Below are the code and all the weights of a small trained network. Each question names an input and a class and asks about switching units off, where a switched-off unit gives its printed mean instead of its output.

import numpy as np


def w(rows, s, z=0):
    codes = np.array(rows[::2]) - 128.0
    scale = np.full(codes.shape[1], s)
    scale[-1] = z or s
    return codes * scale


def f(y):
    return y / 2 * (1 + np.tanh(0.7978845608 * (y + 0.044715 * y**3)))


def log_softmax(a):
    a = a - a.max(-1, keepdims=True)
    return a - np.log(np.exp(a).sum(-1, keepdims=True))


def net(x, mask):
    res = np.array(x, float).reshape(1, 5) / 4 @ E
    y = f(res @ A[0][:, :-1].T + A[0][:, -1])
    res = res + np.where(mask, y, B[0][:, -1]) @ B[0][:, :-1]
    return log_softmax(res[-1] @ U[:, :-1].T + U[:, -1])


A, B = {}, {}
E = w([
[138,149,36],'x0',
[128,219,145],'x1',
[247,131,135],'x2',
[128,128,128],'x3',
[127,127,128],'x4',
],0.013)
A[0] = w([
[116,132,119,105],'neuron 0',
[95,76,163,253],'neuron 1',
[126,133,158,143],'neuron 2',
[132,108,110,106],'neuron 3',
[105,146,156,148],'neuron 4',
[134,113,122,130],'neuron 5',
[132,134,127,148],'neuron 6',
[156,166,110,120],'neuron 7',
[136,122,209,187],'neuron 8',
[130,133,129,154],'neuron 9',
[103,145,119,72],'neuron 10',
[130,122,124,102],'neuron 11',
[136,35,188,145],'neuron 12',
[126,124,128,168],'neuron 13',
[131,69,115,244],'neuron 14',
[126,130,137,130],'neuron 15',
[125,126,121,131],'neuron 16',
[143,148,117,136],'neuron 17',
[92,115,131,219],'neuron 18',
[101,89,134,207],'neuron 19',
[137,141,184,77],'neuron 20',
[62,161,100,22],'neuron 21',
[138,143,119,141],'neuron 22',
[125,106,100,116],'neuron 23',
[160,2,67,105],'neuron 24',
[36,17,72,145],'neuron 25',
[31,132,229,149],'neuron 26',
[159,171,105,109],'neuron 27',
[141,5,204,138],'neuron 28',
[129,127,128,99],'neuron 29',
[132,105,108,105],'neuron 30',
[118,139,145,125],'neuron 31',
[144,129,243,133],'neuron 32',
[140,110,133,122],'neuron 33',
[47,139,110,248],'neuron 34',
[127,128,126,97],'neuron 35',
[108,129,107,108],'neuron 36',
[101,83,92,132],'neuron 37',
[135,129,185,148],'neuron 38',
[58,110,198,190],'neuron 39',
[132,103,106,106],'neuron 40',
[37,154,96,166],'neuron 41',
[129,129,138,144],'neuron 42',
[128,128,145,152],'neuron 43',
],0.015,0.0041)
B[0] = w([
[126,134,143,130],'neuron 0',
[98,73,93,192],'neuron 1',
[125,149,108,144],'neuron 2',
[144,126,147,133],'neuron 3',
[103,163,124,158],'neuron 4',
[141,121,133,131],'neuron 5',
[123,124,124,134],'neuron 6',
[99,94,119,167],'neuron 7',
[149,168,55,194],'neuron 8',
[122,126,122,134],'neuron 9',
[134,150,148,140],'neuron 10',
[135,127,133,124],'neuron 11',
[149,65,64,192],'neuron 12',
[127,123,126,135],'neuron 13',
[164,78,139,179],'neuron 14',
[126,134,122,130],'neuron 15',
[128,126,135,129],'neuron 16',
[114,110,123,146],'neuron 17',
[91,122,140,173],'neuron 18',
[114,91,130,167],'neuron 19',
[145,175,119,156],'neuron 20',
[178,186,159,186],'neuron 21',
[117,115,125,140],'neuron 22',
[142,129,158,140],'neuron 23',
[250,141,189,218],'neuron 24',
[81,17,214,244],'neuron 25',
[2,146,75,254],'neuron 26',
[93,89,121,172],'neuron 27',
[155,43,39,213],'neuron 28',
[131,130,129,123],'neuron 29',
[146,127,149,135],'neuron 30',
[120,148,124,137],'neuron 31',
[164,206,66,213],'neuron 32',
[148,125,124,133],'neuron 33',
[67,165,208,234],'neuron 34',
[129,129,131,123],'neuron 35',
[130,136,156,140],'neuron 36',
[128,99,181,166],'neuron 37',
[140,164,86,167],'neuron 38',
[40,123,86,222],'neuron 39',
[147,127,151,137],'neuron 40',
[99,194,210,235],'neuron 41',
[127,131,117,133],'neuron 42',
[127,135,113,137],'neuron 43',
],0.062,0.012)
U = w([
[60,11,87,255],'0',
[131,63,213,39],'1',
[62,186,92,32],'2',
[132,215,197,151],'3',
[210,69,46,33],'4',
[253,118,171,178],'5',
[192,234,64,170],'6',
],0.0044,0.0088)

Each question gives the input, the list of numbers given to net, and the class t.
The units are the neurons (one row each of A and B). Each row of codes is followed by its name. A weight is (code - 128) times the scale printed after its matrix; where a second scale follows, it is the last column's (A, B and U).
mask holds one flag per neuron, in row order. A switched-off neuron (its flag False) gives its mean, the last column of its row in B, instead of its output. The means were averaged over made-up inputs and are rounded, as every weight is.
A unit's drop is (log p(t) with every unit on - log p(t) with that unit switched off) / (log p(t) with every unit on - log p(t) with every unit switched off).
The circuit of an input: a set's keep is (log p(t) with only the set's units on - log p(t) with every unit switched off) / (log p(t) with every unit on - log p(t) with every unit switched off). Starting from the 12 units with the biggest drops (on a tie, the unit counted first), units are removed one at a time, each time the one whose removal leaves the highest keep (on an exact tie, the one counted first), for as long as the keep stays at least 0.8.
units of the circuit, in order: the units of the circuit, biggest drop first
unit that matters most: the unit with the biggest drop
top k neurons: the k neurons with the biggest drops, biggest first
drop of u: that unit's drop, to one decimal
input [1,-6,1,-4,-5], class 5: units of the circuit, in order	neuron 24
input [0,-7,5,1,2], class 4: top 2 neurons	neuron 28; neuron 12
input [4,0,6,-8,8], class 5: units of the circuit, in order	neuron 26; neuron 39
input [6,2,0,6,-6], class 3: units of the circuit, in order	neuron 28; neuron 26
input [2,8,-7,7,5], class 3: top 2 neurons	neuron 41; neuron 21
input [-4,0,5,4,-3], class 4: top 2 neurons	neuron 28; neuron 41
input [-8,0,7,-2,-2], class 4: top 2 neurons	neuron 28; neuron 12
input [2,0,-7,3,-7], class 1: top 2 neurons	neuron 25; neuron 32
input [-1,3,-7,-5,-8], class 2: top 2 neurons	neuron 26; neuron 39
input [2,6,-1,-2,-1], class 3: top 2 neurons	neuron 26; neuron 25
input [0,3,3,-7,1], class 6: top 2 neurons	neuron 25; neuron 26
input [5,-8,0,-7,-5], class 1: top 2 neurons	neuron 25; neuron 32
input [-4,6,1,5,7], class 6: top 2 neurons	neuron 25; neuron 32
input [-4,8,1,-5,-3], class 6: drop of neuron 32	0.2
input [8,-4,2,5,2], class 5: unit that matters most	neuron 24
input [-1,-8,7,3,-3], class 4: drop of neuron 28	0.6
input [-8,-2,5,0,5], class 4: drop of neuron 28	0.3
input [8,-7,1,-3,0], class 5: top 2 neurons	neuron 24; neuron 26
